Here is a tiny trained network, its code and every weight. The questions are about switching its units off for an input and a target symbol, where a switched-off unit gives its printed mean instead of its output.

import numpy as np


def w(rows, s, z=0):
    codes = np.array(rows[::2]) - 128.0
    scale = np.full(codes.shape[1], s)
    scale[-1] = z or s
    return codes * scale


def f(y):
    return y / 2 * (1 + np.tanh(0.7978845608 * (y + 0.044715 * y**3)))


def softmax(a):
    e = np.exp(a - a.max(-1, keepdims=True))
    return e / e.sum(-1, keepdims=True)


def log_softmax(a):
    a = a - a.max(-1, keepdims=True)
    return a - np.log(np.exp(a).sum(-1, keepdims=True))


def net(x, mask):
    ids = ['ΓΛΞΨεζημστω'.index(c) for c in x.split()]
    T = len(ids)
    res = E[ids] + P[:T]
    r = res
    for j in range(2):
        rows = slice(3 * j, 3 * j + 3)
        q, k, v = (r @ M[0][rows].T for M in (Q, K, V))
        z = softmax(np.where(np.tri(T) > 0, q @ k.T / 3**0.5, -1e9)) @ v
        o = O[0][rows]
        res = res + np.where(mask[j], z, o[:, -1]) @ o[:, :-1]
    y = f(res @ A[0][:, :-1].T + A[0][:, -1])
    res = res + np.where(mask[2:18], y, B[0][:, -1]) @ B[0][:, :-1]
    return log_softmax(res[-1] @ U[:, :-1].T + U[:, -1])


Q, K, V, O, A, B = {}, {}, {}, {}, {}, {}
E = w([
[195,116,49],'Γ',
[50,149,168],'Λ',
[123,195,86],'Ξ',
[184,154,225],'Ψ',
[138,99,2],'ε',
[181,99,180],'ζ',
[136,16,116],'η',
[176,177,141],'μ',
[62,73,148],'σ',
[118,118,131],'τ',
[111,108,133],'ω',
],0.0099)
P = w([
[168,192,2],'0',
[171,157,35],'1',
[162,130,74],'2',
[153,111,101],'3',
[147,103,122],'4',
[148,98,138],'5',
[136,87,154],'6',
[138,83,163],'7',
[129,76,170],'8',
[130,69,181],'9',
[132,74,186],'10',
],0.0034)
Q[0] = w([
[91,190,129],'head 0',
[114,146,146],'head 0',
[106,86,186],'head 0',
[115,107,5],'head 1',
[65,189,135],'head 1',
[105,217,136],'head 1',
],0.028)
K[0] = w([
[148,173,196],'head 0',
[113,137,147],'head 0',
[74,69,151],'head 0',
[163,138,3],'head 1',
[59,202,133],'head 1',
[97,220,154],'head 1',
],0.026)
V[0] = w([
[90,77,116],'head 0',
[117,141,48],'head 0',
[103,107,78],'head 0',
[133,2,109],'head 1',
[166,245,132],'head 1',
[64,210,158],'head 1',
],0.0088)
O[0] = w([
[181,114,169,147],'head 0',
[125,11,106,192],'head 0',
[149,46,132,175],'head 0',
[154,2,56,220],'head 1',
[140,246,223,89],'head 1',
[51,221,142,3],'head 1',
],0.0067,0.0026)
A[0] = w([
[148,148,140,84],'neuron 0',
[124,108,179,182],'neuron 1',
[129,130,126,122],'neuron 2',
[161,171,114,41],'neuron 3',
[127,124,136,137],'neuron 4',
[119,143,120,73],'neuron 5',
[112,180,175,80],'neuron 6',
[174,194,4,186],'neuron 7',
[84,137,86,126],'neuron 8',
[171,112,83,62],'neuron 9',
[129,124,138,144],'neuron 10',
[159,128,188,2],'neuron 11',
[237,200,123,218],'neuron 12',
[69,154,15,209],'neuron 13',
[112,92,132,51],'neuron 14',
[124,142,126,93],'neuron 15',
],0.018,0.0026)
B[0] = w([
[104,150,138,132],'neuron 0',
[185,140,136,160],'neuron 1',
[126,128,127,126],'neuron 2',
[79,140,165,138],'neuron 3',
[135,132,131,132],'neuron 4',
[102,138,130,117],'neuron 5',
[183,32,188,188],'neuron 6',
[243,164,40,203],'neuron 7',
[106,149,179,128],'neuron 8',
[80,48,143,254],'neuron 9',
[138,133,131,134],'neuron 10',
[128,182,159,144],'neuron 11',
[2,147,74,224],'neuron 12',
[140,234,224,179],'neuron 13',
[90,148,162,184],'neuron 14',
[106,137,126,120],'neuron 15',
],0.033,0.007)
U = w([
[124,115,116,163],'Γ',
[153,104,217,112],'Λ',
[131,254,95,168],'Ξ',
[26,191,221,14],'Ψ',
[241,173,124,83],'ε',
[76,58,152,95],'ζ',
[129,102,115,253],'η',
[46,135,24,52],'μ',
[127,122,110,196],'σ',
[184,60,21,158],'τ',
[122,112,110,160],'ω',
],0.0047,0.0046)

Each question gives the input, a string of symbols that net reads in full, and the target symbol t.
The units are the heads (3 rows each of Q, K, V and O) and the neurons (one row each of A and B). Each row of codes is followed by its name. A weight is (code - 128) times the scale printed after its matrix; where a second scale follows, it is the last column's (O, A, B and U).
mask holds one flag per unit, heads first, then neurons. A switched-off unit (its flag False) gives its mean, the last column of its rows in O or B, instead of its output. The means were averaged over made-up inputs and are rounded, as every weight is.
A unit's drop is (log p(t) with every unit on - log p(t) with that unit switched off) / (log p(t) with every unit on - log p(t) with every unit switched off).
The circuit of an input: a set's keep is (log p(t) with only the set's units on - log p(t) with every unit switched off) / (log p(t) with every unit on - log p(t) with every unit switched off). Starting from the 12 units with the biggest drops (on a tie, the unit counted first), units are removed one at a time, each time the one whose removal leaves the highest keep (on an exact tie, the one counted first), for as long as the keep stays at least 0.8.
units of the circuit, in order: the units of the circuit, biggest drop first
most important unit: the unit with the biggest drop
top k neurons: the k neurons with the biggest drops, biggest first
heads that matter: for each layer, one digit per head in row order, 1 if its drop is at least 0.15 and else 0, layers parted by /
drop when u is switched off: that unit's drop, to one decimal
input ω Ψ ζ σ Ψ σ Ψ ζ Ξ, target Ξ: heads that matter : 10
input η τ η η Ξ, target Ξ: heads that matter : 00
input Γ Ξ η Γ η, target ζ: heads that matter : 01
input Γ ω Ξ η ζ, target ζ: most important unit : head 1
input Ξ τ τ ζ Ψ, target Ψ: heads that matter : 01
input Ψ Γ ζ η Γ μ, target μ: units of the circuit, in order : neuron 12; head 1
input Γ η Γ σ μ σ ζ Λ, target Λ: top 2 neurons : neuron 12; neuron 7
input η σ η η Γ, target τ: top 2 neurons : neuron 7; neuron 9
input τ τ σ Ξ Γ μ, target μ: top 3 neurons : neuron 12; neuron 13; neuron 6
input ζ ζ ζ, target μ: heads that matter : 10
input Ξ ω σ η η ζ ω ω η ω, target ζ: heads that matter : 01
input Ξ η ζ, target ζ: units of the circuit, in order : neuron 7; head 1; neuron 9
input τ μ ζ Γ ζ Γ Ξ ζ ε Ψ, target Ψ: units of the circuit, in order : neuron 7; neuron 11
input ζ μ ζ ζ Ξ ζ Λ, target Λ: heads that matter : 11
input ζ Γ ε, target ε: drop when neuron 7 is switched off : 1.1
input η Λ η Γ η ε, target ε: drop when neuron 9 is switched off : -0.1
input ε Ξ ζ Λ ζ ζ Λ Λ Ψ Γ, target τ: drop when neuron 12 is switched off : 0.2
